Below is a small trained network, with its code and all its weights. Each question gives an input and a class and asks what happens when units are switched off, that is, made to give their printed mean instead of their output.

import numpy as np


def w(rows, s, z=0):
    codes = np.array(rows[::2]) - 128.0
    scale = np.full(codes.shape[1], s)
    scale[-1] = z or s
    return codes * scale


def f(y):
    return np.maximum(y, 0)


def log_softmax(a):
    a = a - a.max(-1, keepdims=True)
    return a - np.log(np.exp(a).sum(-1, keepdims=True))


def net(x, mask):
    res = np.array(x, float).reshape(1, 4) / 4 @ E
    y = f(res @ A[0][:, :-1].T + A[0][:, -1])
    res = res + np.where(mask, y, B[0][:, -1]) @ B[0][:, :-1]
    return log_softmax(res[-1] @ U[:, :-1].T + U[:, -1])


A, B = {}, {}
E = w([
[204,48,181,132,117,128,186,114,215,218,161,58],'x0',
[192,89,72,225,112,194,140,194,188,150,30,236],'x1',
[196,191,166,134,134,69,21,56,201,148,140,214],'x2',
[120,185,164,92,2,76,165,165,201,54,55,74],'x3',
],0.0077)
A[0] = w([
[143,55,41,202,218,198,94,103,33,213,173,164,112],'neuron 1',
[159,168,121,107,59,109,188,172,175,73,54,104,52],'neuron 2',
[55,52,34,151,105,244,186,166,70,110,103,55,66],'neuron 3',
[204,185,176,148,97,70,5,53,176,184,112,218,134],'neuron 4',
[65,69,123,131,70,193,227,209,59,157,108,104,70],'neuron 5',
[98,103,134,94,132,186,202,169,67,139,103,66,65],'neuron 6',
[177,77,77,216,136,190,154,189,164,140,63,194,12],'neuron 7',
[213,51,182,142,115,153,179,143,190,191,122,71,5],'neuron 8',
[173,108,41,204,102,169,179,185,171,119,52,212,61],'neuron 9',
[100,148,190,93,75,51,158,152,164,73,74,92,33],'neuron 10',
[92,124,192,40,148,88,118,30,36,159,164,63,165],'neuron 11',
[54,227,99,159,141,160,94,168,103,3,90,174,26],'neuron 12',
[60,209,50,135,131,132,81,146,54,95,72,174,182],'neuron 13',
[183,79,201,137,102,133,181,130,197,209,153,63,37],'neuron 14',
[180,105,56,207,111,137,143,210,177,176,53,207,2],'neuron 15',
[153,148,141,131,51,83,142,167,181,85,58,120,2],'neuron 16',
[134,167,160,150,37,94,187,142,167,63,41,89,48],'neuron 17',
[212,81,164,119,146,127,167,103,193,167,145,50,61],'neuron 18',
],0.0061,0.0021)
B[0] = w([
[245,74,87,178,193,147,228,40,191,192,181,198,245],'neuron 1',
[196,95,78,178,208,143,200,100,190,172,193,229,205],'neuron 2',
[109,193,227,69,100,154,67,99,193,218,69,189,224],'neuron 3',
[50,166,213,91,51,118,41,45,205,212,4,124,254],'neuron 4',
[112,206,228,100,58,156,38,39,219,210,78,160,214],'neuron 5',
[74,199,208,106,94,127,85,59,221,192,75,140,192],'neuron 6',
[56,201,96,173,111,80,141,192,109,114,217,53,238],'neuron 7',
[154,2,87,31,132,217,49,192,46,90,112,141,212],'neuron 8',
[55,195,99,171,66,83,129,174,58,116,211,36,250],'neuron 9',
[170,125,104,132,228,101,162,116,190,123,230,156,203],'neuron 10',
[80,199,44,188,110,41,218,211,114,104,193,73,243],'neuron 11',
[220,56,91,26,92,201,81,189,40,82,121,165,212],'neuron 12',
[210,18,100,68,93,208,86,202,54,71,58,142,216],'neuron 13',
[167,27,98,54,64,165,54,229,50,56,128,142,217],'neuron 14',
[38,214,71,117,87,63,141,181,124,120,200,45,241],'neuron 15',
[190,136,70,163,218,99,148,81,173,208,139,208,197],'neuron 16',
[178,125,77,166,211,139,192,118,150,164,181,226,215],'neuron 17',
[164,53,121,34,61,198,69,185,80,56,106,82,208],'neuron 18',
],0.0054,0.0093)
U = w([
[205,20,83,62,79,210,34,208,21,44,89,166,56],'0',
[67,217,228,122,49,142,29,46,221,216,38,178,21],'1',
[232,86,53,214,254,145,222,69,179,178,212,228,4],'2',
[25,229,79,172,70,50,166,192,74,72,228,31,130],'3',
[153,121,124,187,83,150,150,131,133,105,51,129,237],'4',
],0.006,0.0029)

Each question gives the input, the list of numbers given to net, and the class t.
The units are the neurons (one row each of A and B). Each row of codes is followed by its name. A weight is (code - 128) times the scale printed after its matrix; where a second scale follows, it is the last column's (A, B and U).
mask holds one flag per neuron, in row order. A switched-off neuron (its flag False) gives its mean, the last column of its row in B, instead of its output. The means were averaged over made-up inputs and are rounded, as every weight is.
A unit's drop is (log p(t) with every unit on - log p(t) with that unit switched off) / (log p(t) with every unit on - log p(t) with every unit switched off).
The circuit of an input: a set's keep is (log p(t) with only the set's units on - log p(t) with every unit switched off) / (log p(t) with every unit on - log p(t) with every unit switched off). Starting from the 12 units with the biggest drops (on a tie, the unit counted first), units are removed one at a time, each time the one whose removal leaves the highest keep (on an exact tie, the one counted first), for as long as the keep stays at least 0.8.
circuit, biggest first: the units of the circuit, biggest drop first
unit that matters most: the unit with the biggest drop
top k neurons: the k neurons with the biggest drops, biggest first
drop when u is switched off: that unit's drop, to one decimal
input [4,1,-2,5], class 2: circuit, biggest first => (neuron 2; neuron 17)
input [8,6,6,3], class 0: unit that matters most => neuron 8
input [8,-8,1,4], class 0: top 3 neurons => (neuron 14; neuron 18; neuron 8)
input [3,6,1,5], class 3: top 4 neurons => (neuron 9; neuron 15; neuron 1; neuron 7)
input [2,-5,-5,-7], class 2: top 2 neurons => (neuron 1; neuron 4)
input [6,-2,-5,6], class 0: top 3 neurons => (neuron 14; neuron 8; neuron 18)
input [-1,6,-5,-3], class 3: top 4 neurons => (neuron 7; neuron 9; neuron 4; neuron 15)
input [6,-7,-4,7], class 2: top 3 neurons => (neuron 10; neuron 17; neuron 2)
input [1,7,-6,-4], class 3: top 3 neurons => (neuron 7; neuron 9; neuron 15)
input [5,7,-8,-7], class 1: top 2 neurons => (neuron 3; neuron 5)
input [5,2,-6,1], class 1: top 2 neurons => (neuron 5; neuron 3)
input [-1,-1,-7,6], class 1: top 3 neurons => (neuron 5; neuron 3; neuron 6)
input [-1,6,-5,6], class 2: top 4 neurons => (neuron 2; neuron 17; neuron 16; neuron 4)
input [4,-6,7,-7], class 1: top neuron => (neuron 4)
input [8,-6,-3,7], class 0: top 4 neurons => (neuron 14; neuron 18; neuron 8; neuron 1)
input [3,4,-6,-3], class 1: drop when neuron 3 is switched off => 0.2
input [5,-2,-3,-1], class 0: drop when neuron 18 is switched off => 0.0
input [-2,4,2,1], class 3: drop when neuron 9 is switched off => 0.1
